Below is a small trained network, with its code and all its weights. Each question gives an input and a target symbol and asks what happens when units are switched off, that is, made to give their printed mean instead of their output.

import numpy as np


def w(rows, s, z=0):
    codes = np.array(rows[::2]) - 128.0
    scale = np.full(codes.shape[1], s)
    scale[-1] = z or s
    return codes * scale


def norm(h):
    return h / np.sqrt((h * h).mean(-1, keepdims=True) + 1e-5)


def f(y):
    return y / 2 * (1 + np.tanh(0.7978845608 * (y + 0.044715 * y**3)))


def softmax(a):
    e = np.exp(a - a.max(-1, keepdims=True))
    return e / e.sum(-1, keepdims=True)


def log_softmax(a):
    a = a - a.max(-1, keepdims=True)
    return a - np.log(np.exp(a).sum(-1, keepdims=True))


def net(x, mask):
    ids = ['αβγδζηλμξπτφω'.index(c) for c in x.split()]
    T = len(ids)
    res = E[ids] + P[:T]
    r = norm(res)
    for j in range(2):
        rows = slice(2 * j, 2 * j + 2)
        q, k, v = (r @ M[0][rows].T for M in (Q, K, V))
        z = softmax(np.where(np.tri(T) > 0, q @ k.T / 2**0.5, -1e9)) @ v
        o = O[0][rows]
        res = res + np.where(mask[j], z, o[:, -1]) @ o[:, :-1]
    y = f(norm(res) @ A[0][:, :-1].T + A[0][:, -1])
    res = res + np.where(mask[2:10], y, B[0][:, -1]) @ B[0][:, :-1]
    return log_softmax(norm(res)[-1] @ U[:, :-1].T + U[:, -1])


Q, K, V, O, A, B = {}, {}, {}, {}, {}, {}
E = w([
[140,140,146],'α',
[138,152,132],'β',
[114,113,152],'γ',
[146,150,138],'δ',
[192,110,53],'ζ',
[132,147,144],'η',
[104,124,146],'λ',
[110,116,153],'μ',
[103,133,134],'ξ',
[151,145,141],'π',
[131,105,135],'τ',
[191,3,45],'φ',
[134,148,141],'ω',
],0.0053)
P = w([
[89,122,118],'0',
[237,7,180],'1',
[237,16,184],'2',
[242,24,181],'3',
[189,27,142],'4',
[192,32,143],'5',
[202,35,148],'6',
[207,39,144],'7',
[200,55,153],'8',
],0.0013)
Q[0] = w([
[142,177,81],'head 0',
[127,254,51],'head 0',
[191,180,190],'head 1',
[26,100,20],'head 1',
],0.0091)
K[0] = w([
[84,132,75],'head 0',
[36,171,1],'head 0',
[75,244,113],'head 1',
[196,21,90],'head 1',
],0.0087)
V[0] = w([
[70,104,94],'head 0',
[157,85,198],'head 0',
[140,66,191],'head 1',
[3,136,102],'head 1',
],0.0051)
O[0] = w([
[129,68,125,35],'head 0',
[79,180,101,253],'head 0',
[109,74,200,165],'head 1',
[254,176,160,52],'head 1',
],0.0053,0.0039)
A[0] = w([
[109,150,35,97],'neuron 0',
[149,147,154,134],'neuron 1',
[190,152,121,82],'neuron 2',
[157,150,67,5],'neuron 3',
[111,1,192,153],'neuron 4',
[181,150,112,167],'neuron 5',
[118,92,129,167],'neuron 6',
[102,166,129,174],'neuron 7',
],0.0084,0.0019)
B[0] = w([
[201,54,129,215],'neuron 0',
[133,96,163,129],'neuron 1',
[84,142,124,120],'neuron 2',
[180,178,81,102],'neuron 3',
[54,253,71,250],'neuron 4',
[51,130,65,134],'neuron 5',
[90,141,136,157],'neuron 6',
[147,99,136,233],'neuron 7',
],0.0054,0.0023)
U = w([
[157,174,56,83],'α',
[225,68,94,253],'β',
[131,218,97,94],'γ',
[60,103,102,165],'δ',
[79,132,108,88],'ζ',
[133,89,181,104],'η',
[130,170,203,109],'λ',
[161,171,113,160],'μ',
[208,209,165,137],'ξ',
[53,114,19,75],'π',
[139,197,66,85],'τ',
[73,8,134,120],'φ',
[141,129,225,102],'ω',
],0.013,0.005)

Each question gives the input, a string of symbols that net reads in full, and the target symbol t.
The units are the heads (2 rows each of Q, K, V and O) and the neurons (one row each of A and B). Each row of codes is followed by its name. A weight is (code - 128) times the scale printed after its matrix; where a second scale follows, it is the last column's (O, A, B and U).
mask holds one flag per unit, heads first, then neurons. A switched-off unit (its flag False) gives its mean, the last column of its rows in O or B, instead of its output. The means were averaged over made-up inputs and are rounded, as every weight is.
A unit's drop is (log p(t) with every unit on - log p(t) with that unit switched off) / (log p(t) with every unit on - log p(t) with every unit switched off).
The circuit of an input: a set's keep is (log p(t) with only the set's units on - log p(t) with every unit switched off) / (log p(t) with every unit on - log p(t) with every unit switched off). Starting from all 10 units, units are removed one at a time, each time the one whose removal leaves the highest keep (on an exact tie, the one counted first), for as long as the keep stays at least 0.8.
circuit, biggest first: the units of the circuit, biggest drop first
top k neurons: the k neurons with the biggest drops, biggest first
which heads matter: for each layer, one digit per head in row order, 1 if its drop is at least 0.15 and else 0, layers parted by /
drop when u is switched off: that unit's drop, to one decimal
input δ π γ λ α ξ γ δ π, target β: which heads matter => 01
input δ φ λ ω π μ γ β, target β: top 2 neurons => [neuron 0; neuron 4]
input γ π τ γ ζ π, target ω: top 2 neurons => [neuron 4; neuron 1]
input γ δ λ π η, target ω: which heads matter => 01
input γ δ η ω, target ω: which heads matter => 00
input δ δ ω, target β: which heads matter => 01
input δ π δ δ δ η, target β: top 2 neurons => [neuron 0; neuron 4]
input λ α π λ β δ δ α, target ξ: circuit, biggest first => [head 1]
input γ δ α η γ δ η, target ω: circuit, biggest first => [neuron 4; head 0; head 1]
input π η δ π, target φ: circuit, biggest first => [neuron 4; head 1]
input δ β δ τ γ δ η, target β: circuit, biggest first => [neuron 4; head 1; neuron 0]
input β ω γ, target β: circuit, biggest first => [head 1; neuron 4]
input δ ζ γ λ γ δ, target β: circuit, biggest first => [head 1; neuron 4; neuron 0]
input λ μ γ δ δ ζ δ ξ π, target ξ: circuit, biggest first => [head 1]
input γ γ γ π δ φ δ, target ω: circuit, biggest first => [neuron 4; head 1]
input γ δ δ δ π π μ π ω, target ω: circuit, biggest first => [neuron 4; neuron 5]
input γ ω α, target ω: top 2 neurons => [neuron 4; neuron 1]
input π δ δ ω ξ λ α η δ, target φ: drop when head 1 is switched off => 0.4
input δ λ π δ ω π ζ π, target β: drop when neuron 0 is switched off => 0.2
input π η μ φ π β, target φ: drop when neuron 0 is switched off => 0.1
input π τ γ λ π δ, target φ: circuit, biggest first => [neuron 4]
